Here is a tiny trained network, its code and every weight. The questions are about switching its units off for an input and a class, where a switched-off unit gives its printed mean instead of its output.

import numpy as np


def w(rows, s, z=0):
    codes = np.array(rows[::2]) - 128.0
    scale = np.full(codes.shape[1], s)
    scale[-1] = z or s
    return codes * scale


def norm(h):
    return h / np.sqrt((h * h).mean(-1, keepdims=True) + 1e-5)


def f(y):
    return y / 2 * (1 + np.tanh(0.7978845608 * (y + 0.044715 * y**3)))


def log_softmax(a):
    a = a - a.max(-1, keepdims=True)
    return a - np.log(np.exp(a).sum(-1, keepdims=True))


def net(x, mask):
    res = np.array(x, float).reshape(1, 7) / 4 @ E
    u = 0
    for l in range(3):
        y = f(norm(res) @ A[l][:, :-1].T + A[l][:, -1])
        res = res + np.where(mask[u : u + 12], y, B[l][:, -1]) @ B[l][:, :-1]
        u += 12
    return log_softmax(norm(res)[-1] @ U[:, :-1].T + U[:, -1])


A, B = {}, {}
E = w([
[152,201,67,177,70],'x0',
[126,63,40,239,239],'x1',
[127,126,128,130,129],'x2',
[128,127,128,129,126],'x3',
[5,149,49,32,168],'x4',
[128,128,128,126,128],'x5',
[127,129,128,129,130],'x6',
],0.0013)
A[0] = w([
[195,146,253,130,42,83],'0.n1',
[154,157,224,132,101,66],'0.n2',
[190,86,109,174,142,26],'0.n3',
[137,179,88,112,49,2],'0.n4',
[206,59,125,224,173,72],'0.n5',
[82,143,94,156,190,116],'0.n6',
[141,137,98,136,143,134],'0.n7',
[102,151,94,30,92,77],'0.n8',
[117,124,121,133,127,138],'0.n9',
[98,165,78,73,62,13],'0.n10',
[144,25,214,159,166,182],'0.n11',
[47,134,63,165,214,55],'0.n12',
],0.0032,0.00077)
B[0] = w([
[165,57,2,34,160,243],'0.n1',
[100,74,65,82,151,149],'0.n2',
[89,142,166,150,119,144],'0.n3',
[134,152,103,183,193,139],'0.n4',
[86,168,219,164,144,253],'0.n5',
[213,121,160,97,94,178],'0.n6',
[152,118,148,133,89,141],'0.n7',
[100,168,202,180,151,195],'0.n8',
[145,131,138,125,115,134],'0.n9',
[130,184,153,165,207,163],'0.n10',
[137,172,134,89,254,221],'0.n11',
[253,76,139,60,100,229],'0.n12',
],0.0024,0.0011)
A[1] = w([
[124,89,141,20,140,75],'1.n1',
[194,115,38,196,89,142],'1.n2',
[125,122,40,131,121,80],'1.n3',
[175,112,40,179,93,78],'1.n4',
[115,62,64,136,141,126],'1.n5',
[77,138,159,41,124,129],'1.n6',
[143,148,3,107,36,100],'1.n7',
[89,103,34,146,189,176],'1.n8',
[124,122,63,130,127,56],'1.n9',
[167,96,117,104,140,66],'1.n10',
[176,154,136,187,105,2],'1.n11',
[64,196,150,123,59,147],'1.n12',
],0.0033,0.00066)
B[1] = w([
[99,64,54,181,122,229],'1.n1',
[68,139,178,103,40,254],'1.n2',
[161,159,188,103,87,152],'1.n3',
[88,148,176,106,36,196],'1.n4',
[170,131,116,49,96,157],'1.n5',
[100,85,104,242,81,214],'1.n6',
[178,201,252,101,144,244],'1.n7',
[211,142,179,53,29,200],'1.n8',
[145,146,157,117,100,129],'1.n9',
[123,106,86,76,144,146],'1.n10',
[68,96,127,114,106,132],'1.n11',
[155,113,143,200,219,166],'1.n12',
],0.0025,0.00097)
A[2] = w([
[139,101,167,114,130,162],'2.n1',
[143,132,104,139,131,122],'2.n2',
[178,154,70,170,143,167],'2.n3',
[234,155,137,195,83,123],'2.n4',
[103,108,110,225,98,85],'2.n5',
[127,233,84,122,138,84],'2.n6',
[49,225,196,253,99,28],'2.n7',
[177,142,67,179,137,142],'2.n8',
[184,54,79,92,137,2],'2.n9',
[29,104,122,27,166,89],'2.n10',
[23,79,157,202,241,151],'2.n11',
[121,237,146,232,142,55],'2.n12',
],0.0031,0.00077)
B[2] = w([
[136,171,90,150,153,150],'2.n1',
[109,112,141,103,131,123],'2.n2',
[48,110,161,45,127,135],'2.n3',
[37,152,121,149,72,179],'2.n4',
[43,105,81,138,56,122],'2.n5',
[137,146,213,80,193,141],'2.n6',
[113,12,8,113,183,229],'2.n7',
[49,103,149,52,121,127],'2.n8',
[151,84,25,88,211,144],'2.n9',
[123,68,54,228,39,174],'2.n10',
[157,225,206,172,2,250],'2.n11',
[81,89,37,59,221,192],'2.n12',
],0.0022,0.0014)
U = w([
[200,28,51,75,173,184],'0',
[30,99,97,225,72,181],'1',
[172,205,197,55,49,180],'2',
[54,205,90,87,244,30],'3',
[187,131,244,213,210,8],'4',
],0.011,0.0017)

Each question gives the input, the list of numbers given to net, and the class t.
The units are the neurons (one row each of A and B). Each row of codes is followed by its name. A weight is (code - 128) times the scale printed after its matrix; where a second scale follows, it is the last column's (A, B and U).
mask holds one flag per neuron, layer by layer. A switched-off neuron (its flag False) gives its mean, the last column of its row in B, instead of its output. The means were averaged over made-up inputs and are rounded, as every weight is.
A unit's drop is (log p(t) with every unit on - log p(t) with that unit switched off) / (log p(t) with every unit on - log p(t) with every unit switched off).
The circuit of an input: a set's keep is (log p(t) with only the set's units on - log p(t) with every unit switched off) / (log p(t) with every unit on - log p(t) with every unit switched off). Starting from the 12 units with the biggest drops (on a tie, the unit counted first), units are removed one at a time, each time the one whose removal leaves the highest keep (on an exact tie, the one counted first), for as long as the keep stays at least 0.8.
circuit, biggest first: the units of the circuit, biggest drop first
most important unit: the unit with the biggest drop
top k neurons: the k neurons with the biggest drops, biggest first
k most important neurons of layer l: the k neurons of layer l with the biggest drops, biggest first
drop of u: that unit's drop, to one decimal
input [-2,1,2,1,3,7,2], class 0: circuit, biggest first	0.n12
input [0,-6,3,-2,0,-1,1], class 0: circuit, biggest first	0.n1, 1.n1, 2.n11
input [2,0,8,-7,-8,2,0], class 2: circuit, biggest first	0.n1, 1.n6, 1.n12, 2.n7
input [2,1,2,-4,5,-2,7], class 2: top 4 neurons	0.n5, 0.n12, 0.n11, 0.n3
input [-8,-6,-2,-4,1,-3,4], class 1: 3 most important neurons of layer 0	0.n12, 0.n8, 0.n6
input [-4,1,4,3,4,-3,-7], class 0: top 2 neurons	0.n5, 0.n12
input [1,-8,3,-4,1,2,-3], class 3: top 2 neurons	0.n12, 0.n10
input [5,0,-1,0,3,7,1], class 3: top 3 neurons	0.n1, 0.n10, 0.n8
input [1,8,-4,3,2,-7,4], class 2: top 2 neurons	1.n8, 2.n7
input [8,4,1,1,1,1,1], class 2: 2 most important neurons of layer 0	0.n8, 0.n12
input [2,-6,6,1,5,5,-5], class 3: 2 most important neurons of layer 2	2.n12, 2.n6
input [0,-3,-4,6,-6,-6,6], class 0: top 2 neurons	0.n1, 2.n11
input [5,2,-5,-1,-8,3,-2], class 1: 2 most important neurons of layer 0	0.n5, 0.n12
input [-7,-7,-7,5,7,-3,6], class 1: most important unit	2.n10
input [1,6,-4,0,8,7,-6], class 2: 2 most important neurons of layer 2	2.n7, 2.n12
input [0,1,-1,2,0,7,-5], class 4: top 3 neurons	0.n1, 0.n5, 0.n12
input [2,-4,0,-5,6,-6,4], class 3: 2 most important neurons of layer 2	2.n12, 2.n6
input [7,-2,1,-7,1,6,4], class 3: 3 most important neurons of layer 2	2.n12, 2.n7, 2.n11
input [-7,8,-7,-5,-1,0,-6], class 4: 2 most important neurons of layer 0	0.n1, 0.n5
input [-2,0,-7,-8,-2,-7,4], class 0: circuit, biggest first	0.n1
input [-8,3,6,4,8,-5,-7], class 0: 2 most important neurons of layer 0	0.n12, 0.n5
input [-3,-2,-7,-6,2,-2,6], class 1: drop of 0.n2	0.0
input [1,1,-1,-3,6,-6,-8], class 2: 3 most important neurons of layer 1	1.n7, 1.n8, 1.n3
input [-6,-8,5,7,4,3,5], class 1: drop of 2.n10	0.1
